Below are the code and all the weights of a small trained network. Each question names an input and a class and asks about switching units off, where a switched-off unit gives its printed mean instead of its output.

import numpy as np


def w(rows, s, z=0):
    codes = np.array(rows[::2]) - 128.0
    scale = np.full(codes.shape[1], s)
    scale[-1] = z or s
    return codes * scale


def norm(h):
    return h / np.sqrt((h * h).mean(-1, keepdims=True) + 1e-5)


def f(y):
    return np.maximum(y, 0)


def log_softmax(a):
    a = a - a.max(-1, keepdims=True)
    return a - np.log(np.exp(a).sum(-1, keepdims=True))


def net(x, mask):
    res = np.array(x, float).reshape(1, 6) / 4 @ E
    u = 0
    for l in range(2):
        y = f(norm(res) @ A[l][:, :-1].T + A[l][:, -1])
        res = res + np.where(mask[u : u + 6], y, B[l][:, -1]) @ B[l][:, :-1]
        u += 6
    return log_softmax(norm(res)[-1] @ U[:, :-1].T + U[:, -1])


A, B = {}, {}
E = w([
[108,239,128],'x0',
[1,180,176],'x1',
[113,153,51],'x2',
[202,96,84],'x3',
[185,158,233],'x4',
[99,47,180],'x5',
],0.007)
A[0] = w([
[107,184,223,183],'L0N1',
[162,28,252,13],'L0N2',
[222,160,118,36],'L0N3',
[187,108,118,251],'L0N4',
[101,69,39,229],'L0N5',
[188,71,86,92],'L0N6',
],0.018,0.0024)
B[0] = w([
[171,173,145,230],'L0N1',
[5,135,122,254],'L0N2',
[176,159,62,194],'L0N3',
[148,145,78,202],'L0N4',
[146,37,146,225],'L0N5',
[180,140,90,206],'L0N6',
],0.032,0.0095)
A[1] = w([
[67,107,252,84],'L1N1',
[230,125,220,7],'L1N2',
[26,81,81,130],'L1N3',
[80,122,201,8],'L1N4',
[168,95,252,170],'L1N5',
[146,167,57,113],'L1N6',
],0.015,0.0014)
B[1] = w([
[82,215,100,207],'L1N1',
[200,82,225,180],'L1N2',
[123,56,250,255],'L1N3',
[123,193,105,175],'L1N4',
[140,127,226,180],'L1N5',
[32,145,58,221],'L1N6',
],0.019,0.0067)
U = w([
[47,173,134,129],'0',
[187,186,157,188],'1',
[93,18,117,148],'2',
[217,74,8,216],'3',
[158,119,148,3],'4',
[64,101,134,38],'5',
],0.017,0.003)

Each question gives the input, the list of numbers given to net, and the class t.
The units are the neurons (one row each of A and B). Each row of codes is followed by its name. A weight is (code - 128) times the scale printed after its matrix; where a second scale follows, it is the last column's (A, B and U).
mask holds one flag per neuron, layer by layer. A switched-off neuron (its flag False) gives its mean, the last column of its row in B, instead of its output. The means were averaged over made-up inputs and are rounded, as every weight is.
A unit's drop is (log p(t) with every unit on - log p(t) with that unit switched off) / (log p(t) with every unit on - log p(t) with every unit switched off).
unit that matters most: the unit with the biggest drop
top k neurons: the k neurons with the biggest drops, biggest first
k most important neurons of layer l: the k neurons of layer l with the biggest drops, biggest first
drop of u: that unit's drop, to one decimal
input [1,8,-7,-7,6,1], class 1: top 2 neurons	[L0N1; L1N6]
input [-2,0,-4,5,-1,-1], class 3: unit that matters most	L0N6
input [-8,8,4,-6,1,-5], class 4: top 2 neurons	[L0N2; L0N1]
input [8,-5,-6,4,-4,6], class 3: 2 most important neurons of layer 0	[L0N6; L0N3]
input [-5,7,-7,1,-6,-7], class 2: top 3 neurons	[L0N1; L0N5; L0N2]
input [6,4,8,4,-5,-6], class 2: top 3 neurons	[L0N1; L0N6; L0N3]
input [5,3,8,-4,3,-5], class 1: 4 most important neurons of layer 0	[L0N2; L0N1; L0N4; L0N3]
input [-6,8,-2,-8,-1,0], class 1: top 3 neurons	[L0N1; L0N2; L1N6]
input [8,0,8,2,-3,-5], class 3: 2 most important neurons of layer 1	[L1N3; L1N1]
input [1,4,-2,3,-5,-7], class 2: 2 most important neurons of layer 0	[L0N1; L0N6]
input [5,6,4,1,-7,8], class 2: 3 most important neurons of layer 0	[L0N1; L0N2; L0N5]
input [8,0,8,5,5,7], class 1: 3 most important neurons of layer 0	[L0N2; L0N1; L0N5]
input [-4,-7,-6,0,6,0], class 5: 2 most important neurons of layer 0	[L0N2; L0N1]
input [2,-4,7,-8,6,-3], class 3: top 3 neurons	[L0N3; L0N2; L1N3]
input [2,-2,-3,8,8,-3], class 3: unit that matters most	L0N3
input [7,-3,-1,-2,2,5], class 1: top 2 neurons	[L0N1; L0N4]
input [7,4,7,-7,7,2], class 1: drop of L0N2	0.4
input [8,0,5,0,-6,7], class 2: drop of L0N1	0.2
input [4,-3,-1,-7,-8,-5], class 2: drop of L1N6	0.0
input [-2,-6,7,-5,5,5], class 0: top neuron	[L0N2]
input [-2,7,-8,-4,6,-5], class 1: top 2 neurons	[L0N1; L1N6]
